Below are the code and all the weights of a small trained network. Each question names an input and a target symbol and asks about switching units off, where a switched-off unit gives its printed mean instead of its output.

import numpy as np


def w(rows, s, z=0):
    codes = np.array(rows[::2]) - 128.0
    scale = np.full(codes.shape[1], s)
    scale[-1] = z or s
    return codes * scale


def norm(h):
    return h / np.sqrt((h * h).mean(-1, keepdims=True) + 1e-5)


def f(y):
    return np.maximum(y, 0)


def softmax(a):
    e = np.exp(a - a.max(-1, keepdims=True))
    return e / e.sum(-1, keepdims=True)


def log_softmax(a):
    a = a - a.max(-1, keepdims=True)
    return a - np.log(np.exp(a).sum(-1, keepdims=True))


def net(x, mask):
    ids = ['ΨΩβγδεζσφ'.index(c) for c in x.split()]
    T = len(ids)
    res = E[ids] + P[:T]
    r = norm(res)
    for j in range(2):
        rows = slice(4 * j, 4 * j + 4)
        q, k, v = (r @ M[0][rows].T for M in (Q, K, V))
        z = softmax(np.where(np.tri(T) > 0, q @ k.T / 4**0.5, -1e9)) @ v
        o = O[0][rows]
        res = res + np.where(mask[j], z, o[:, -1]) @ o[:, :-1]
    y = f(norm(res) @ A[0][:, :-1].T + A[0][:, -1])
    res = res + np.where(mask[2:18], y, B[0][:, -1]) @ B[0][:, :-1]
    return log_softmax(norm(res)[-1] @ U[:, :-1].T + U[:, -1])


Q, K, V, O, A, B = {}, {}, {}, {}, {}, {}
E = w([
[106,97,136,105,154,60],'Ψ',
[183,179,82,191,28,88],'Ω',
[122,136,174,60,127,92],'β',
[207,78,83,148,44,112],'γ',
[168,3,132,84,117,200],'δ',
[95,137,166,70,138,69],'ε',
[121,173,145,137,156,38],'ζ',
[82,226,74,158,140,112],'σ',
[111,196,210,160,119,159],'φ',
],0.0028)
P = w([
[146,101,112,141,1,130],'0',
[137,102,111,133,30,114],'1',
[134,104,116,130,45,102],'2',
[129,102,119,121,66,102],'3',
[127,101,122,120,83,104],'4',
[126,100,125,120,98,103],'5',
[125,101,126,118,113,108],'6',
[122,105,130,113,128,110],'7',
[120,102,131,110,142,115],'8',
[118,101,133,105,157,120],'9',
[114,100,133,104,173,125],'10',
[111,103,137,100,197,129],'11',
[103,102,137,101,211,131],'12',
[91,99,132,99,226,132],'13',
],0.0019)
Q[0] = w([
[178,92,94,143,73,164],'H0',
[129,185,133,167,109,74],'H0',
[187,113,133,155,77,193],'H0',
[157,150,60,192,95,87],'H0',
[78,128,168,42,185,10],'H1',
[187,88,128,150,75,153],'H1',
[150,77,138,122,172,179],'H1',
[105,38,205,3,175,51],'H1',
],0.0074)
K[0] = w([
[181,115,112,150,48,126],'H0',
[106,202,164,155,121,99],'H0',
[175,118,137,160,62,149],'H0',
[142,167,88,181,100,88],'H0',
[80,171,166,145,254,157],'H1',
[184,87,165,129,84,120],'H1',
[124,100,127,76,125,138],'H1',
[130,123,159,113,227,132],'H1',
],0.008)
V[0] = w([
[173,84,103,117,138,117],'H0',
[114,86,118,92,188,101],'H0',
[178,69,124,93,146,204],'H0',
[110,221,169,148,182,97],'H0',
[75,64,216,105,128,159],'H1',
[243,101,161,154,113,68],'H1',
[77,197,82,123,166,116],'H1',
[101,54,103,3,144,124],'H1',
],0.003)
O[0] = w([
[183,172,143,205,129,64,120],'H0',
[178,164,114,171,60,96,118],'H0',
[88,199,130,97,120,21,5],'H0',
[156,19,119,51,53,186,115],'H0',
[39,157,164,201,77,202,110],'H1',
[107,232,118,59,253,200,176],'H1',
[198,176,137,132,90,48,132],'H1',
[72,169,42,112,23,129,154],'H1',
],0.0022,0.0017)
A[0] = w([
[141,110,176,114,62,167,157],'N0',
[107,112,254,127,106,127,65],'N1',
[74,65,41,130,108,68,130],'N2',
[195,176,111,210,131,90,154],'N3',
[180,115,93,133,105,164,199],'N4',
[243,147,165,107,166,138,254],'N5',
[144,164,92,121,154,237,151],'N6',
[206,120,111,169,238,51,87],'N7',
[167,71,169,79,96,174,154],'N8',
[89,226,68,132,100,163,75],'N9',
[76,96,192,81,177,145,183],'N10',
[5,100,160,200,123,191,14],'N11',
[123,53,145,192,131,89,159],'N12',
[181,103,110,76,145,83,95],'N13',
[97,191,142,73,189,63,196],'N14',
[136,142,155,32,89,133,61],'N15',
],0.003,0.0009)
B[0] = w([
[185,61,158,143,171,125,185],'N0',
[124,180,228,220,197,176,199],'N1',
[122,167,161,111,195,165,254],'N2',
[70,66,146,57,200,161,200],'N3',
[132,79,158,150,76,136,194],'N4',
[52,91,130,151,126,131,229],'N5',
[174,68,164,161,20,42,188],'N6',
[80,221,121,73,140,153,241],'N7',
[128,138,113,189,78,55,192],'N8',
[218,67,167,166,98,135,175],'N9',
[136,199,94,150,97,177,224],'N10',
[178,192,81,67,220,82,191],'N11',
[171,120,204,177,35,156,171],'N12',
[144,227,103,135,189,143,215],'N13',
[191,3,61,184,78,203,225],'N14',
[112,164,68,117,194,119,184],'N15',
],0.0021)
U = w([
[117,171,85,215,113,97,46],'Ψ',
[114,108,129,136,131,138,2],'Ω',
[110,145,144,96,79,164,55],'β',
[210,21,81,175,53,187,198],'γ',
[75,126,109,167,102,119,96],'δ',
[2,125,161,65,50,120,172],'ε',
[134,178,38,54,236,201,138],'ζ',
[206,130,176,79,143,2,156],'σ',
[142,158,254,220,164,192,194],'φ',
],0.0054,0.0026)

Each question gives the input, a string of symbols that net reads in full, and the target symbol t.
The units are the heads (4 rows each of Q, K, V and O) and the neurons (one row each of A and B). Each row of codes is followed by its name. A weight is (code - 128) times the scale printed after its matrix; where a second scale follows, it is the last column's (O, A, B and U).
mask holds one flag per unit, heads first, then neurons. A switched-off unit (its flag False) gives its mean, the last column of its rows in O or B, instead of its output. The means were averaged over made-up inputs and are rounded, as every weight is.
A unit's drop is (log p(t) with every unit on - log p(t) with that unit switched off) / (log p(t) with every unit on - log p(t) with every unit switched off).
The circuit of an input: a set's keep is (log p(t) with only the set's units on - log p(t) with every unit switched off) / (log p(t) with every unit on - log p(t) with every unit switched off). Starting from the 12 units with the biggest drops (on a tie, the unit counted first), units are removed one at a time, each time the one whose removal leaves the highest keep (on an exact tie, the one counted first), for as long as the keep stays at least 0.8.
units of the circuit, in order: the units of the circuit, biggest drop first
most important unit: the unit with the biggest drop
top k neurons: the k neurons with the biggest drops, biggest first
heads that matter: for each layer, one digit per head in row order, 1 if its drop is at least 0.15 and else 0, layers parted by /
input Ω φ ζ β, target φ: top 2 neurons	(N1, N8)
input Ω β φ σ Ω ζ δ γ ζ Ω γ, target ζ: units of the circuit, in order	(H1, H0)
input γ φ φ σ δ ζ δ Ψ, target ζ: heads that matter	00
input δ σ σ σ σ ε δ φ Ω ε, target φ: heads that matter	01
input σ ε ε δ ζ β, target ζ: units of the circuit, in order	(N15, H1, N14)
input Ω Ψ β Ψ δ δ Ψ ζ ε ζ σ γ σ β, target σ: heads that matter	11
input δ ε φ Ω ζ ε, target ζ: heads that matter	00
input γ Ω δ σ δ ζ Ψ γ β, target γ: top 2 neurons	(N14, N7)
input ζ σ Ω β σ Ψ σ Ψ β σ δ β σ ε, target σ: heads that matter	11
input β ζ ε ε σ, target γ: heads that matter	10
input σ ζ β δ γ γ Ψ δ γ ζ δ δ β Ω, target γ: most important unit	N6
input ε σ φ σ ζ β β Ω σ δ σ ε, target σ: heads that matter	01
input φ δ σ σ φ γ γ σ σ σ ε σ γ, target ζ: heads that matter	10
input Ω δ φ Ω ε δ φ Ψ Ψ Ω, target ζ: most important unit	H1
input σ Ω δ σ γ γ ε γ δ Ω γ σ ζ, target σ: heads that matter	11
input Ω σ ζ Ω σ, target ζ: heads that matter	01
input δ σ σ γ ε σ ε ζ δ ζ γ φ Ω, target γ: heads that matter	10
input Ψ γ β, target γ: top 3 neurons	(N14, N9, N7)
input ε ζ φ φ Ω σ ζ δ δ, target ζ: top 2 neurons	(N11, N14)
input β ε ζ Ω δ β σ ζ δ γ δ, target ζ: most important unit	H0
input Ψ φ Ω Ψ, target φ: top 2 neurons	(N12, N2)
